Below are the code and all the weights of a small trained network. Each question names an input and a class and asks about switching units off, where a switched-off unit gives its printed mean instead of its output.

import numpy as np


def w(rows, s, z=0):
    codes = np.array(rows[::2]) - 128.0
    scale = np.full(codes.shape[1], s)
    scale[-1] = z or s
    return codes * scale


def f(y):
    return np.maximum(y, 0)


def log_softmax(a):
    a = a - a.max(-1, keepdims=True)
    return a - np.log(np.exp(a).sum(-1, keepdims=True))


def net(x, mask):
    res = np.array(x, float).reshape(1, 5) / 4 @ E
    y = f(res @ A[0][:, :-1].T + A[0][:, -1])
    res = res + np.where(mask, y, B[0][:, -1]) @ B[0][:, :-1]
    return log_softmax(res[-1] @ U[:, :-1].T + U[:, -1])


A, B = {}, {}
E = w([
[116,160,65,19,215,62,98,176,58,186,67,151],'x0',
[253,92,154,44,165,176,157,138,217,204,156,209],'x1',
[68,152,212,183,196,40,188,46,134,185,135,207],'x2',
[108,57,68,85,110,60,66,63,176,31,154,212],'x3',
[154,43,185,154,217,124,41,76,169,138,3,24],'x4',
],0.0055)
A[0] = w([
[170,222,199,169,150,223,218,228,70,241,105,31,64],'n0',
[245,102,151,52,165,179,168,125,233,205,138,195,56],'n1',
[5,181,95,188,80,75,113,105,38,69,104,42,50],'n2',
[66,146,215,160,173,39,198,39,128,183,132,205,57],'n3',
[147,80,210,249,38,202,163,65,223,59,192,105,60],'n4',
[249,103,149,60,160,181,163,136,225,201,148,185,39],'n5',
[139,38,186,147,213,121,38,77,157,131,28,42,21],'n6',
[110,168,57,24,216,43,97,189,53,178,66,156,51],'n7',
[191,98,37,92,69,203,69,227,115,77,113,39,9],'n8',
[192,103,38,77,65,226,61,221,106,72,116,52,51],'n9',
[66,149,224,169,190,45,197,52,113,163,131,183,4],'n10',
[101,53,50,69,116,60,51,74,189,25,152,215,8],'n11',
[247,104,160,55,161,171,165,132,217,189,157,199,19],'n12',
[23,178,103,186,88,84,101,120,48,74,102,63,41],'n13',
[98,209,69,110,58,115,204,176,86,135,239,217,36],'n14',
[189,90,43,68,56,221,64,225,95,62,122,52,92],'n15',
[182,92,44,71,44,225,61,220,96,57,112,31,16],'n16',
[145,14,208,158,221,98,12,63,187,137,7,25,52],'n17',
[103,146,218,156,175,54,173,56,121,176,139,171,21],'n18',
[124,78,219,246,44,221,175,71,223,65,185,108,59],'n19',
[165,56,67,81,110,95,73,71,193,73,149,221,101],'n20',
[112,164,52,25,225,54,96,184,52,183,65,161,71],'n21',
[143,33,194,161,228,99,33,56,176,147,4,10,27],'n22',
[116,21,28,77,114,45,21,57,176,24,170,231,2],'n23',
[163,236,202,170,147,227,215,228,70,254,107,31,88],'n24',
[166,215,215,173,152,243,206,227,61,252,111,29,41],'n25',
[113,157,64,36,213,68,111,171,55,179,70,158,51],'n26',
[23,178,113,192,106,80,94,96,51,63,88,49,54],'n27',
[95,132,185,163,171,61,172,61,127,170,119,161,19],'n28',
[118,151,59,36,230,54,97,194,37,183,61,160,28],'n29',
[29,168,83,200,95,76,114,113,41,66,89,60,30],'n30',
[140,87,196,239,55,211,171,80,202,60,194,116,7],'n31',
[65,154,233,182,199,18,200,44,105,175,129,206,71],'n32',
[103,217,77,117,52,103,203,185,83,119,240,217,4],'n33',
[90,223,72,99,47,116,212,182,81,112,254,230,34],'n34',
[234,96,154,59,152,171,155,131,219,204,145,197,37],'n35',
],0.0044,0.0041)
B[0] = w([
[28,67,122,59,118,29,139,28,146,15,45,153,203],'n0',
[98,45,194,225,193,137,60,229,40,95,193,148,195],'n1',
[131,48,199,201,194,146,75,222,62,103,189,165,196],'n2',
[92,205,43,210,196,121,71,104,217,214,141,145,191],'n3',
[196,197,194,49,50,92,70,98,94,180,186,30,219],'n4',
[113,53,202,218,179,130,63,219,51,88,174,156,188],'n5',
[202,151,84,76,94,216,210,131,83,111,71,199,213],'n6',
[204,173,215,74,48,107,85,96,104,169,186,25,187],'n7',
[117,188,78,214,184,126,74,104,194,212,126,185,180],'n8',
[96,205,63,222,199,112,66,92,213,220,139,178,193],'n9',
[115,182,56,204,185,125,62,108,192,204,125,181,176],'n10',
[44,94,144,78,114,46,142,38,136,51,61,136,175],'n11',
[113,63,188,215,186,140,64,214,41,93,162,157,181],'n12',
[128,48,202,191,186,151,78,220,62,104,177,167,182],'n13',
[222,140,82,79,102,235,217,129,81,111,23,198,190],'n14',
[80,205,56,220,212,105,83,95,221,224,145,163,207],'n15',
[111,193,57,219,202,120,67,102,201,223,133,193,192],'n16',
[213,159,45,62,88,254,252,139,72,105,42,225,254],'n17',
[107,153,74,185,172,122,96,114,167,171,121,151,167],'n18',
[206,189,196,48,41,96,64,93,87,197,190,28,218],'n19',
[41,77,137,99,134,59,151,94,130,55,103,107,187],'n20',
[203,177,206,75,35,102,86,104,104,173,201,16,192],'n21',
[220,149,62,67,86,244,237,150,71,101,35,219,242],'n22',
[32,88,141,69,110,41,139,37,144,38,45,133,186],'n23',
[27,72,122,63,123,34,144,39,150,28,57,146,213],'n24',
[33,68,122,58,115,41,135,33,131,30,50,162,202],'n25',
[198,170,201,78,44,113,80,93,101,171,196,25,178],'n26',
[136,37,214,197,181,142,88,231,53,95,195,152,191],'n27',
[120,165,76,178,171,121,91,122,158,162,127,169,159],'n28',
[199,176,194,84,44,108,86,96,102,167,185,42,184],'n29',
[134,45,208,204,185,141,82,224,46,99,180,163,184],'n30',
[193,199,194,74,61,91,49,91,84,201,174,49,190],'n31',
[104,201,30,210,195,128,72,125,224,229,149,157,206],'n32',
[210,145,69,85,107,229,209,126,72,114,23,208,186],'n33',
[214,142,76,80,102,242,221,129,79,101,16,209,202],'n34',
[102,54,193,229,186,142,62,222,37,96,178,157,183],'n35',
],0.0047,0.007)
U = w([
[196,148,79,100,105,255,229,150,96,115,76,174,110],'0',
[106,37,190,190,183,128,84,252,76,99,177,136,118],'1',
[93,208,58,188,191,109,89,109,253,217,142,143,117],'2',
[186,184,192,79,31,91,95,99,113,171,180,12,121],'3',
[23,69,125,80,117,23,153,53,156,32,85,129,119],'4',
[110,98,101,107,120,139,220,200,201,113,180,70,253],'5',
],0.0087,0.013)

Each question gives the input, the list of numbers given to net, and the class t.
The units are the neurons (one row each of A and B). Each row of codes is followed by its name. A weight is (code - 128) times the scale printed after its matrix; where a second scale follows, it is the last column's (A, B and U).
mask holds one flag per neuron, in row order. A switched-off neuron (its flag False) gives its mean, the last column of its row in B, instead of its output. The means were averaged over made-up inputs and are rounded, as every weight is.
A unit's drop is (log p(t) with every unit on - log p(t) with that unit switched off) / (log p(t) with every unit on - log p(t) with every unit switched off).
The circuit of an input: a set's keep is (log p(t) with only the set's units on - log p(t) with every unit switched off) / (log p(t) with every unit on - log p(t) with every unit switched off). Starting from the 12 units with the biggest drops (on a tie, the unit counted first), units are removed one at a time, each time the one whose removal leaves the highest keep (on an exact tie, the one counted first), for as long as the keep stays at least 0.8.
circuit, biggest first: the units of the circuit, biggest drop first
most important unit: the unit with the biggest drop
k most important neurons: the k neurons with the biggest drops, biggest first
drop when u is switched off: that unit's drop, to one decimal
input [2,7,4,7,4], class 1: 2 most important neurons	[n1 n35]
input [4,-5,3,-6,-4], class 4: circuit, biggest first	[n24 n0]
input [-1,-1,4,4,4], class 0: circuit, biggest first	[n17 n22]
input [6,0,5,-6,-3], class 3: circuit, biggest first	[n21]
input [-1,-3,5,4,-3], class 2: circuit, biggest first	[n32 n3]
input [-1,0,-2,-3,0], class 5: 3 most important neurons	[n23 n11 n20]
input [2,-5,2,-6,7], class 0: 2 most important neurons	[n22 n17]
input [1,6,-3,7,1], class 4: 3 most important neurons	[n23 n11 n20]
input [5,-4,2,5,0], class 3: circuit, biggest first	[n21 n7]
input [6,-7,-5,7,6], class 1: 3 most important neurons	[n27 n30 n2]
input [1,-2,0,-2,-3], class 5: 2 most important neurons	[n17 n22]
input [8,-1,7,-1,0], class 3: 2 most important neurons	[n21 n7]
input [7,-5,-7,-6,2], class 2: 4 most important neurons	[n15 n16 n9 n8]
input [-8,5,-8,2,-3], class 2: most important unit	n15
input [1,1,-7,5,-6], class 2: 2 most important neurons	[n15 n9]
input [8,-8,8,-4,8], class 0: 3 most important neurons	[n22 n17 n6]
input [8,-2,-3,-8,-4], class 3: 4 most important neurons	[n21 n7 n29 n26]
input [-5,2,-6,7,7], class 0: 3 most important neurons	[n17 n22 n6]
input [-4,-5,7,4,4], class 2: 2 most important neurons	[n32 n3]
input [1,-8,-6,5,7], class 1: circuit, biggest first	[n27]
input [4,-6,4,3,-5], class 1: drop when n6 is switched off	0.2
input [4,7,1,8,8], class 0: drop when n17 is switched off	2.2
input [5,2,-5,4,-4], class 2: drop when n8 is switched off	0.2
